Below is a small trained network, with its code and all its weights. Each question gives an input and a target symbol and asks what happens when units are switched off, that is, made to give their printed mean instead of their output.

import numpy as np


def w(rows, s, z=0):
    codes = np.array(rows[::2]) - 128.0
    scale = np.full(codes.shape[1], s)
    scale[-1] = z or s
    return codes * scale


def norm(h):
    return h / np.sqrt((h * h).mean(-1, keepdims=True) + 1e-5)


def f(y):
    return y / 2 * (1 + np.tanh(0.7978845608 * (y + 0.044715 * y**3)))


def softmax(a):
    e = np.exp(a - a.max(-1, keepdims=True))
    return e / e.sum(-1, keepdims=True)


def log_softmax(a):
    a = a - a.max(-1, keepdims=True)
    return a - np.log(np.exp(a).sum(-1, keepdims=True))


def net(x, mask):
    ids = ['αημτφψ'.index(c) for c in x.split()]
    T = len(ids)
    res = E[ids] + P[:T]
    r = norm(res)
    for j in range(3):
        rows = slice(3 * j, 3 * j + 3)
        q, k, v = (r @ M[0][rows].T for M in (Q, K, V))
        z = softmax(np.where(np.tri(T) > 0, q @ k.T / 3**0.5, -1e9)) @ v
        o = O[0][rows]
        res = res + np.where(mask[j], z, o[:, -1]) @ o[:, :-1]
    y = f(norm(res) @ A[0][:, :-1].T + A[0][:, -1])
    res = res + np.where(mask[3:7], y, B[0][:, -1]) @ B[0][:, :-1]
    return log_softmax(norm(res)[-1] @ U[:, :-1].T + U[:, -1])


Q, K, V, O, A, B = {}, {}, {}, {}, {}, {}
E = w([
[178,129,95,168],'α',
[199,81,102,110],'η',
[89,114,55,164],'μ',
[159,84,92,144],'τ',
[50,176,61,176],'φ',
[127,169,2,89],'ψ',
],0.0087)
P = w([
[72,156,204,107],'0',
[168,100,53,157],'1',
[130,42,71,182],'2',
[144,89,73,218],'3',
[127,111,84,254],'4',
[124,124,92,160],'5',
],0.0063)
Q[0] = w([
[197,170,57,107],'head 0',
[136,132,141,17],'head 0',
[145,136,154,43],'head 0',
[34,195,162,159],'head 1',
[136,168,135,64],'head 1',
[150,111,2,163],'head 1',
[87,144,102,194],'head 2',
[149,201,101,119],'head 2',
[183,46,61,181],'head 2',
],0.0084)
K[0] = w([
[42,81,192,121],'head 0',
[90,112,71,246],'head 0',
[151,131,99,207],'head 0',
[188,102,88,127],'head 1',
[178,167,112,180],'head 1',
[90,167,254,116],'head 1',
[144,112,222,105],'head 2',
[117,53,122,83],'head 2',
[56,154,159,99],'head 2',
],0.0079)
V[0] = w([
[237,114,167,54],'head 0',
[126,186,37,108],'head 0',
[79,55,135,195],'head 0',
[184,187,211,255],'head 1',
[132,20,142,93],'head 1',
[180,106,135,40],'head 1',
[182,186,208,116],'head 2',
[72,196,115,127],'head 2',
[14,40,156,102],'head 2',
],0.0088)
O[0] = w([
[207,104,59,51,3],'head 0',
[198,176,105,167,206],'head 0',
[23,69,221,109,158],'head 0',
[55,2,101,181,174],'head 1',
[138,101,176,72,27],'head 1',
[182,119,93,78,17],'head 1',
[172,107,84,164,52],'head 2',
[136,193,100,191,205],'head 2',
[96,141,183,87,126],'head 2',
],0.0094,0.0049)
A[0] = w([
[182,166,129,157,26],'neuron 0',
[102,150,177,192,254],'neuron 1',
[36,113,254,115,133],'neuron 2',
[40,43,159,65,121],'neuron 3',
],0.0088,0.0021)
B[0] = w([
[214,239,172,128,150],'neuron 0',
[43,204,87,58,255],'neuron 1',
[158,164,148,43,235],'neuron 2',
[254,67,208,131,187],'neuron 3',
],0.0065,0.0054)
U = w([
[106,8,54,213,252],'α',
[248,68,17,21,56],'η',
[46,191,222,107,24],'μ',
[105,82,254,41,133],'τ',
[65,178,141,138,36],'φ',
[253,249,72,169,166],'ψ',
],0.0059,0.0024)

Each question gives the input, a string of symbols that net reads in full, and the target symbol t.
The units are the heads (3 rows each of Q, K, V and O) and the neurons (one row each of A and B). Each row of codes is followed by its name. A weight is (code - 128) times the scale printed after its matrix; where a second scale follows, it is the last column's (O, A, B and U).
mask holds one flag per unit, heads first, then neurons. A switched-off unit (its flag False) gives its mean, the last column of its rows in O or B, instead of its output. The means were averaged over made-up inputs and are rounded, as every weight is.
A unit's drop is (log p(t) with every unit on - log p(t) with that unit switched off) / (log p(t) with every unit on - log p(t) with every unit switched off).
The circuit of an input: a set's keep is (log p(t) with only the set's units on - log p(t) with every unit switched off) / (log p(t) with every unit on - log p(t) with every unit switched off). Starting from all 7 units, units are removed one at a time, each time the one whose removal leaves the highest keep (on an exact tie, the one counted first), for as long as the keep stays at least 0.8.
circuit, biggest first: the units of the circuit, biggest drop first
which heads matter: for each layer, one digit per head in row order, 1 if its drop is at least 0.15 and else 0, layers parted by /
drop when u is switched off: that unit's drop, to one decimal
input ψ α ψ, target ψ: which heads matter => 010
input α ψ μ ψ α η, target α: which heads matter => 010
input ψ τ α, target ψ: circuit, biggest first => head 1
input μ α μ α ψ, target μ: circuit, biggest first => head 0; head 2
input η ψ α ψ ψ τ, target η: which heads matter => 000
input ψ η τ, target ψ: which heads matter => 010
input μ μ α, target μ: which heads matter => 000
input τ α ψ α ψ τ, target τ: which heads matter => 000
input α ψ α α τ η, target α: which heads matter => 000
input η μ α α α, target η: which heads matter => 100
input μ α τ μ, target μ: which heads matter => 000
input η α α φ, target η: drop when head 0 is switched off => 0.4
input ψ α τ μ, target ψ: drop when head 0 is switched off => 0.3
input α μ μ α τ α, target α: drop when head 1 is switched off => 0.5
